Below is a small trained network, with its code and all its weights. Each question gives an input and a class and asks what happens when units are switched off, that is, made to give their printed mean instead of their output.

import numpy as np


def w(rows, s, z=0):
    codes = np.array(rows[::2]) - 128.0
    scale = np.full(codes.shape[1], s)
    scale[-1] = z or s
    return codes * scale


def f(y):
    return y / 2 * (1 + np.tanh(0.7978845608 * (y + 0.044715 * y**3)))


def log_softmax(a):
    a = a - a.max(-1, keepdims=True)
    return a - np.log(np.exp(a).sum(-1, keepdims=True))


def net(x, mask):
    res = np.array(x, float).reshape(1, 6) / 4 @ E
    y = f(res @ A[0][:, :-1].T + A[0][:, -1])
    res = res + np.where(mask, y, B[0][:, -1]) @ B[0][:, :-1]
    return log_softmax(res[-1] @ U[:, :-1].T + U[:, -1])


A, B = {}, {}
E = w([
[177,217,79,61],'x0',
[245,127,183,138],'x1',
[80,129,151,68],'x2',
[160,83,162,59],'x3',
[176,155,230,47],'x4',
[66,192,254,141],'x5',
],0.0083)
A[0] = w([
[167,61,78,228,147],'neuron 0',
[71,149,136,82,114],'neuron 1',
[112,77,111,142,221],'neuron 2',
[158,132,134,117,228],'neuron 3',
[160,227,167,128,163],'neuron 4',
[129,156,130,114,222],'neuron 5',
[121,147,252,124,160],'neuron 6',
[107,178,137,161,173],'neuron 7',
[98,106,34,181,190],'neuron 8',
[161,124,54,172,138],'neuron 9',
[152,158,105,93,89],'neuron 10',
[118,130,216,191,209],'neuron 11',
[130,250,117,116,236],'neuron 12',
[197,124,87,88,199],'neuron 13',
[232,112,109,130,165],'neuron 14',
[157,154,72,152,155],'neuron 15',
[109,84,193,166,167],'neuron 16',
[238,30,163,115,199],'neuron 17',
[163,108,69,196,122],'neuron 18',
[147,226,157,139,139],'neuron 19',
[30,184,144,150,253],'neuron 20',
[157,140,129,129,165],'neuron 21',
[128,186,103,119,28],'neuron 22',
[91,201,110,119,85],'neuron 23',
[93,137,133,88,71],'neuron 24',
[118,77,186,192,73],'neuron 25',
],0.013,0.006)
B[0] = w([
[13,134,101,98,231],'neuron 0',
[117,62,111,43,164],'neuron 1',
[122,154,122,50,185],'neuron 2',
[174,164,176,79,172],'neuron 3',
[177,247,76,169,198],'neuron 4',
[175,150,151,102,167],'neuron 5',
[53,188,156,172,250],'neuron 6',
[149,173,159,130,175],'neuron 7',
[48,150,57,106,251],'neuron 8',
[41,67,68,101,206],'neuron 9',
[129,83,157,81,144],'neuron 10',
[74,176,186,190,234],'neuron 11',
[237,198,139,58,218],'neuron 12',
[154,127,92,28,198],'neuron 13',
[158,161,187,42,202],'neuron 14',
[118,97,77,93,186],'neuron 15',
[76,142,198,92,201],'neuron 16',
[149,188,184,5,236],'neuron 17',
[25,21,47,144,203],'neuron 18',
[231,255,82,172,183],'neuron 19',
[159,153,144,52,252],'neuron 20',
[83,199,129,34,148],'neuron 21',
[90,132,140,35,137],'neuron 22',
[209,106,161,99,161],'neuron 23',
[109,106,136,59,138],'neuron 24',
[40,139,254,110,179],'neuron 25',
],0.0081,0.012)
U = w([
[130,128,96,80,189],'0',
[72,132,154,147,100],'1',
[212,41,155,129,26],'2',
[215,108,137,253,3],'3',
[91,160,46,146,115],'4',
[168,182,159,99,194],'5',
],0.016,0.012)

Each question gives the input, the list of numbers given to net, and the class t.
The units are the neurons (one row each of A and B). Each row of codes is followed by its name. A weight is (code - 128) times the scale printed after its matrix; where a second scale follows, it is the last column's (A, B and U).
mask holds one flag per neuron, in row order. A switched-off neuron (its flag False) gives its mean, the last column of its row in B, instead of its output. The means were averaged over made-up inputs and are rounded, as every weight is.
A unit's drop is (log p(t) with every unit on - log p(t) with that unit switched off) / (log p(t) with every unit on - log p(t) with every unit switched off).
The circuit of an input: a set's keep is (log p(t) with only the set's units on - log p(t) with every unit switched off) / (log p(t) with every unit on - log p(t) with every unit switched off). Starting from the 12 units with the biggest drops (on a tie, the unit counted first), units are removed one at a time, each time the one whose removal leaves the highest keep (on an exact tie, the one counted first), for as long as the keep stays at least 0.8.
units of the circuit, in order: the units of the circuit, biggest drop first
top k neurons: the k neurons with the biggest drops, biggest first
drop when u is switched off: that unit's drop, to one decimal
input [-5,-2,0,7,6,1], class 1: units of the circuit, in order => (neuron 12; neuron 6)
input [8,-4,2,4,-8,-8], class 4: units of the circuit, in order => (neuron 8)
input [5,-4,7,-5,-7,3], class 5: top 4 neurons => (neuron 12; neuron 18; neuron 0; neuron 23)
input [-4,-2,8,-5,-6,8], class 5: top 3 neurons => (neuron 20; neuron 18; neuron 0)
input [-7,5,-3,-6,7,-8], class 0: top 2 neurons => (neuron 18; neuron 0)
input [-4,-2,7,2,-6,4], class 1: top 2 neurons => (neuron 12; neuron 17)
input [2,-3,-5,8,-6,-6], class 4: top 2 neurons => (neuron 8; neuron 18)
input [2,8,-6,1,3,-8], class 0: top 2 neurons => (neuron 18; neuron 9)
input [5,7,-6,-7,6,-8], class 0: top 4 neurons => (neuron 18; neuron 9; neuron 15; neuron 13)
input [-3,-3,-3,8,-2,4], class 1: drop when neuron 12 is switched off => 0.3
input [-4,5,-1,0,-1,-3], class 0: drop when neuron 17 is switched off => 0.1
input [-2,-1,4,-6,-3,-1], class 4: drop when neuron 17 is switched off => 0.2
input [-4,6,4,-2,-2,6], class 1: drop when neuron 13 is switched off => 0.1
